Below are the code and all the weights of a small trained network. Each question names an input and a class and asks about switching units off, where a switched-off unit gives its printed mean instead of its output.

import numpy as np


def w(rows, s, z=0):
    codes = np.array(rows[::2]) - 128.0
    scale = np.full(codes.shape[1], s)
    scale[-1] = z or s
    return codes * scale


def norm(h):
    return h / np.sqrt((h * h).mean(-1, keepdims=True) + 1e-5)


def f(y):
    return np.maximum(y, 0)


def log_softmax(a):
    a = a - a.max(-1, keepdims=True)
    return a - np.log(np.exp(a).sum(-1, keepdims=True))


def net(x, mask):
    res = np.array(x, float).reshape(1, 3) / 4 @ E
    u = 0
    for l in range(3):
        y = f(norm(res) @ A[l][:, :-1].T + A[l][:, -1])
        res = res + np.where(mask[u : u + 3], y, B[l][:, -1]) @ B[l][:, :-1]
        u += 3
    return log_softmax(norm(res)[-1] @ U[:, :-1].T + U[:, -1])


A, B = {}, {}
E = w([
[255,144,149,245],'x0',
[130,208,108,150],'x1',
[187,166,64,92],'x2',
],0.0068)
A[0] = w([
[196,125,199,194,2],'L0N1',
[67,171,133,37,107],'L0N2',
[58,131,255,173,155],'L0N3',
],0.0098,0.003)
B[0] = w([
[110,250,214,146,219],'L0N1',
[184,154,175,147,254],'L0N2',
[79,124,2,209,251],'L0N3',
],0.0076,0.0054)
A[1] = w([
[153,158,246,133,3],'L1N1',
[66,161,86,35,215],'L1N2',
[146,110,107,69,203],'L1N3',
],0.013,0.003)
B[1] = w([
[148,209,123,106,197],'L1N1',
[123,111,175,221,253],'L1N2',
[131,245,100,174,185],'L1N3',
],0.012,0.0065)
A[2] = w([
[149,227,91,185,140],'L2N1',
[246,143,128,125,6],'L2N2',
[89,99,123,180,221],'L2N3',
],0.012,0.0013)
B[2] = w([
[110,4,85,29,253],'L2N1',
[81,85,186,233,164],'L2N2',
[255,145,119,16,171],'L2N3',
],0.0076,0.015)
U = w([
[136,68,93,180,120],'0',
[139,168,231,174,158],'1',
[158,99,161,54,218],'2',
[129,158,138,4,1],'3',
],0.016,0.0053)

Each question gives the input, the list of numbers given to net, and the class t.
The units are the neurons (one row each of A and B). Each row of codes is followed by its name. A weight is (code - 128) times the scale printed after its matrix; where a second scale follows, it is the last column's (A, B and U).
mask holds one flag per neuron, layer by layer. A switched-off neuron (its flag False) gives its mean, the last column of its row in B, instead of its output. The means were averaged over made-up inputs and are rounded, as every weight is.
A unit's drop is (log p(t) with every unit on - log p(t) with that unit switched off) / (log p(t) with every unit on - log p(t) with every unit switched off).
The circuit of an input: a set's keep is (log p(t) with only the set's units on - log p(t) with every unit switched off) / (log p(t) with every unit on - log p(t) with every unit switched off). Starting from all 9 units, units are removed one at a time, each time the one whose removal leaves the highest keep (on an exact tie, the one counted first), for as long as the keep stays at least 0.8.
units of the circuit, in order: the units of the circuit, biggest drop first
unit that matters most: the unit with the biggest drop
top k neurons: the k neurons with the biggest drops, biggest first
k most important neurons of layer l: the k neurons of layer l with the biggest drops, biggest first
drop when u is switched off: that unit's drop, to one decimal
input [3,6,1], class 2: top 4 neurons => L1N2, L2N1, L1N3, L0N3
input [-7,0,8], class 0: unit that matters most => L0N1
input [-5,1,8], class 0: 2 most important neurons of layer 2 => L2N1, L2N3
input [1,-3,-3], class 3: top 2 neurons => L1N2, L2N3
input [-1,8,-6], class 2: top 3 neurons => L1N2, L2N3, L2N2
input [-5,5,-8], class 0: top 3 neurons => L0N3, L2N1, L1N1
input [-2,2,4], class 0: top 2 neurons => L0N1, L2N3
input [-2,8,-4], class 2: units of the circuit, in order => L2N3, L1N3
input [-8,-3,-6], class 1: top 3 neurons => L2N1, L1N2, L0N2
input [-5,-2,-7], class 0: top 3 neurons => L0N3, L2N1, L0N1
input [-8,2,-4], class 1: top 2 neurons => L1N2, L2N1
input [-5,3,8], class 0: 2 most important neurons of layer 1 => L1N2, L1N3
input [-4,-8,8], class 0: top 4 neurons => L1N3, L1N2, L2N3, L0N2
input [-7,3,2], class 1: units of the circuit, in order => L1N2
input [-5,-1,4], class 1: top 2 neurons => L1N2, L0N3
input [2,8,-7], class 2: top 4 neurons => L1N2, L2N2, L2N3, L2N1
input [7,-4,4], class 1: top 3 neurons => L0N3, L2N2, L0N1
input [-2,1,8], class 0: top 2 neurons => L2N3, L1N2
input [-4,-4,-6], class 0: 2 most important neurons of layer 0 => L0N3, L0N1
input [-1,-6,7], class 0: units of the circuit, in order => L2N3
input [-1,8,1], class 2: 2 most important neurons of layer 0 => L0N1, L0N3
input [-1,-5,7], class 0: 2 most important neurons of layer 2 => L2N3, L2N2
input [3,-6,-2], class 2: 2 most important neurons of layer 1 => L1N3, L1N2
input [-3,5,7], class 0: 2 most important neurons of layer 0 => L0N1, L0N3
input [1,0,1], class 3: 2 most important neurons of layer 1 => L1N1, L1N2
input [0,5,-1], class 2: drop when L1N1 is switched off => 0.0
